Below are the code and all the weights of a small trained network. Each question names an input and a target symbol and asks about switching units off, where a switched-off unit gives its printed mean instead of its output.

import numpy as np


def w(rows, s, z=0):
    codes = np.array(rows[::2]) - 128.0
    scale = np.full(codes.shape[1], s)
    scale[-1] = z or s
    return codes * scale


def f(y):
    return y / 2 * (1 + np.tanh(0.7978845608 * (y + 0.044715 * y**3)))


def softmax(a):
    e = np.exp(a - a.max(-1, keepdims=True))
    return e / e.sum(-1, keepdims=True)


def log_softmax(a):
    a = a - a.max(-1, keepdims=True)
    return a - np.log(np.exp(a).sum(-1, keepdims=True))


def net(x, mask):
    ids = ['αδζηλμξπστφ'.index(c) for c in x.split()]
    T = len(ids)
    res = E[ids] + P[:T]
    u = 0
    for l in range(3):
        r = res
        for j in range(3):
            rows = slice(2 * j, 2 * j + 2)
            q, k, v = (r @ M[l][rows].T for M in (Q, K, V))
            z = softmax(np.where(np.tri(T) > 0, q @ k.T / 2**0.5, -1e9)) @ v
            o = O[l][rows]
            res = res + np.where(mask[u + j], z, o[:, -1]) @ o[:, :-1]
        u += 3
        y = f(res @ A[l][:, :-1].T + A[l][:, -1])
        res = res + np.where(mask[u : u + 4], y, B[l][:, -1]) @ B[l][:, :-1]
        u += 4
    return log_softmax(res[-1] @ U[:, :-1].T + U[:, -1])


Q, K, V, O, A, B = {}, {}, {}, {}, {}, {}
E = w([
[141,86,91],'α',
[141,79,156],'δ',
[134,175,131],'ζ',
[136,114,88],'η',
[133,83,135],'λ',
[252,143,178],'μ',
[159,110,101],'ξ',
[125,112,145],'π',
[137,143,187],'σ',
[126,143,158],'τ',
[124,169,105],'φ',
],0.041)
P = w([
[1,131,175],'0',
[94,135,118],'1',
[97,131,120],'2',
[100,131,118],'3',
[97,129,120],'4',
[96,126,123],'5',
[93,127,121],'6',
[94,127,122],'7',
[93,132,124],'8',
[93,127,127],'9',
[88,126,125],'10',
[90,128,127],'11',
[90,129,126],'12',
],0.01)
Q[0] = w([
[137,178,132],'L0H0',
[162,175,180],'L0H0',
[184,134,78],'L0H1',
[156,91,150],'L0H1',
[3,98,114],'L0H2',
[118,92,111],'L0H2',
],0.012)
K[0] = w([
[97,117,80],'L0H0',
[28,118,135],'L0H0',
[8,181,140],'L0H1',
[187,182,131],'L0H1',
[1,113,16],'L0H2',
[93,70,128],'L0H2',
],0.013)
V[0] = w([
[20,152,140],'L0H0',
[195,225,136],'L0H0',
[9,105,122],'L0H1',
[122,120,148],'L0H1',
[172,131,109],'L0H2',
[84,32,254],'L0H2',
],0.0069)
O[0] = w([
[79,36,115,157],'L0H0',
[36,163,182,168],'L0H0',
[2,132,144,40],'L0H1',
[135,128,151,146],'L0H1',
[72,145,69,141],'L0H2',
[138,118,110,253],'L0H2',
],0.006,0.0043)
A[0] = w([
[94,2,193,89],'L0N0',
[56,146,39,2],'L0N1',
[177,236,160,68],'L0N2',
[199,62,82,75],'L0N3',
],0.0069,0.0063)
B[0] = w([
[209,28,205,208],'L0N0',
[255,19,120,113],'L0N1',
[83,71,80,254],'L0N2',
[222,130,141,153],'L0N3',
],0.0078,0.0026)
Q[1] = w([
[186,160,216],'L1H0',
[128,187,121],'L1H0',
[213,179,223],'L1H1',
[166,247,173],'L1H1',
[100,131,149],'L1H2',
[150,142,91],'L1H2',
],0.013)
K[1] = w([
[76,107,144],'L1H0',
[179,222,187],'L1H0',
[174,127,254],'L1H1',
[202,146,178],'L1H1',
[65,170,128],'L1H2',
[185,207,134],'L1H2',
],0.013)
V[1] = w([
[72,217,165],'L1H0',
[237,182,2],'L1H0',
[176,144,85],'L1H1',
[131,137,134],'L1H1',
[50,152,122],'L1H2',
[142,215,66],'L1H2',
],0.0067)
O[1] = w([
[195,201,56,116],'L1H0',
[191,86,142,1],'L1H0',
[144,49,66,99],'L1H1',
[130,114,131,133],'L1H1',
[254,159,71,90],'L1H2',
[55,12,156,64],'L1H2',
],0.0051,0.0083)
A[1] = w([
[117,132,246,9],'L1N0',
[46,77,54,79],'L1N1',
[248,113,82,151],'L1N2',
[10,119,1,89],'L1N3',
],0.0085,0.011)
B[1] = w([
[187,152,92,253],'L1N0',
[197,105,107,132],'L1N1',
[86,144,86,241],'L1N2',
[252,160,137,205],'L1N3',
],0.018,0.0027)
Q[2] = w([
[86,244,172],'L2H0',
[222,174,168],'L2H0',
[78,196,38],'L2H1',
[92,220,163],'L2H1',
[149,78,144],'L2H2',
[130,126,113],'L2H2',
],0.012)
K[2] = w([
[58,230,186],'L2H0',
[253,147,209],'L2H0',
[74,255,26],'L2H1',
[92,231,190],'L2H1',
[140,102,137],'L2H2',
[118,127,116],'L2H2',
],0.0096)
V[2] = w([
[219,104,148],'L2H0',
[69,2,51],'L2H0',
[2,184,31],'L2H1',
[101,21,192],'L2H1',
[90,176,222],'L2H2',
[151,219,60],'L2H2',
],0.006)
O[2] = w([
[211,135,33,165],'L2H0',
[88,123,2,4],'L2H0',
[60,194,135,82],'L2H1',
[137,107,139,78],'L2H1',
[118,10,86,163],'L2H2',
[120,112,115,168],'L2H2',
],0.0068,0.011)
A[2] = w([
[214,136,183,2],'L2N0',
[146,31,78,168],'L2N1',
[218,74,137,16],'L2N2',
[11,2,238,49],'L2N3',
],0.0062,0.0041)
B[2] = w([
[155,66,120,253],'L2N0',
[213,1,20,187],'L2N1',
[63,203,152,202],'L2N2',
[69,38,141,151],'L2N3',
],0.0068,0.0065)
U = w([
[145,85,90,120],'α',
[198,73,139,20],'δ',
[117,249,123,139],'ζ',
[211,146,79,71],'η',
[132,49,143,101],'λ',
[154,123,112,187],'μ',
[92,148,84,239],'ξ',
[98,66,159,146],'π',
[181,112,196,116],'σ',
[61,131,166,181],'τ',
[220,215,101,7],'φ',
],0.013,0.014)

Each question gives the input, a string of symbols that net reads in full, and the target symbol t.
The units are the heads (2 rows each of Q, K, V and O) and the neurons (one row each of A and B). Each row of codes is followed by its name. A weight is (code - 128) times the scale printed after its matrix; where a second scale follows, it is the last column's (O, A, B and U).
mask holds one flag per unit, layer by layer, with each layer's heads first. A switched-off unit (its flag False) gives its mean, the last column of its rows in O or B, instead of its output. The means were averaged over made-up inputs and are rounded, as every weight is.
A unit's drop is (log p(t) with every unit on - log p(t) with that unit switched off) / (log p(t) with every unit on - log p(t) with every unit switched off).
The circuit of an input: a set's keep is (log p(t) with only the set's units on - log p(t) with every unit switched off) / (log p(t) with every unit on - log p(t) with every unit switched off). Starting from the 12 units with the biggest drops (on a tie, the unit counted first), units are removed one at a time, each time the one whose removal leaves the highest keep (on an exact tie, the one counted first), for as long as the keep stays at least 0.8.
circuit, biggest first: the units of the circuit, biggest drop first
most important unit: the unit with the biggest drop
top k neurons: the k neurons with the biggest drops, biggest first
which heads matter: for each layer, one digit per head in row order, 1 if its drop is at least 0.15 and else 0, layers parted by /
input ζ π η σ σ φ τ σ σ τ η μ, target ζ: circuit, biggest first -> (L1N2, L2H1)
input ζ ξ σ μ σ σ, target ζ: which heads matter -> 010 / 100 / 010
input δ σ σ τ σ η ζ α μ σ, target δ: most important unit -> L0H0
input η ζ φ ξ τ μ, target η: circuit, biggest first -> (L1N2, L1H1)
input ζ ζ σ φ σ μ ξ ξ ζ α, target ζ: circuit, biggest first -> (L0H0, L2H1)
input λ σ ζ τ σ σ σ σ σ π, target π: circuit, biggest first -> (L2N3, L1H0, L0H0, L0N0)
input σ ζ σ η ζ μ ξ σ ξ η τ φ, target σ: top 4 neurons -> (L1N3, L1N2, L1N0, L0N0)
input τ σ φ α ξ, target ξ: circuit, biggest first -> (L1N2, L2H0)
input ζ σ τ, target τ: circuit, biggest first -> (L2H0, L2H1, L1N3)
input ξ ζ σ σ τ σ τ π τ λ, target λ: circuit, biggest first -> (L2N1, L0N0, L2N3, L1H0)
input ζ μ ξ λ σ σ α σ ξ, target ζ: circuit, biggest first -> (L0H0, L2H1)
input σ π σ δ φ σ σ δ σ μ η ξ, target σ: circuit, biggest first -> (L0H0, L2H0, L1N2, L1H2)
input ζ σ σ σ η τ η σ α φ π, target π: which heads matter -> 001 / 000 / 000
input σ μ σ τ σ σ σ σ σ η ξ ζ λ, target σ: top 3 neurons -> (L0N0, L0N2, L1N2)
input σ σ σ μ σ α α σ σ σ ξ ζ, target σ: which heads matter -> 010 / 111 / 100
input η ξ σ ζ σ δ σ ζ ξ σ σ μ, target η: top 2 neurons -> (L1N2, L0N3)
input σ φ τ φ σ π φ σ σ δ, target δ: which heads matter -> 000 / 000 / 110
input ξ ξ σ σ ξ μ η λ ζ ζ σ τ σ, target ξ: which heads matter -> 110 / 111 / 100
input σ ζ σ δ φ ζ η ζ σ τ φ ξ α, target α: most important unit -> L1H0
input ξ λ ξ ξ σ σ μ, target ξ: top 3 neurons -> (L1N2, L0N2, L1N3)
input δ ξ σ μ, target δ: top 3 neurons -> (L0N0, L2N1, L1N0)
input π σ ζ σ μ σ φ σ τ, target π: top 2 neurons -> (L1N3, L1N0)
input σ η η ξ μ ξ, target σ: which heads matter -> 111 / 111 / 100
input λ λ σ φ, target φ: top 2 neurons -> (L1N3, L0N0)
input π φ σ ζ τ ζ σ μ σ, target π: most important unit -> L1H2
input ξ δ ξ ζ σ μ α ζ φ π, target ξ: top 4 neurons -> (L1N2, L1N3, L0N2, L0N0)
input σ η ξ σ ζ α ζ ζ σ μ α η η, target σ: top 2 neurons -> (L1N3, L1N2)
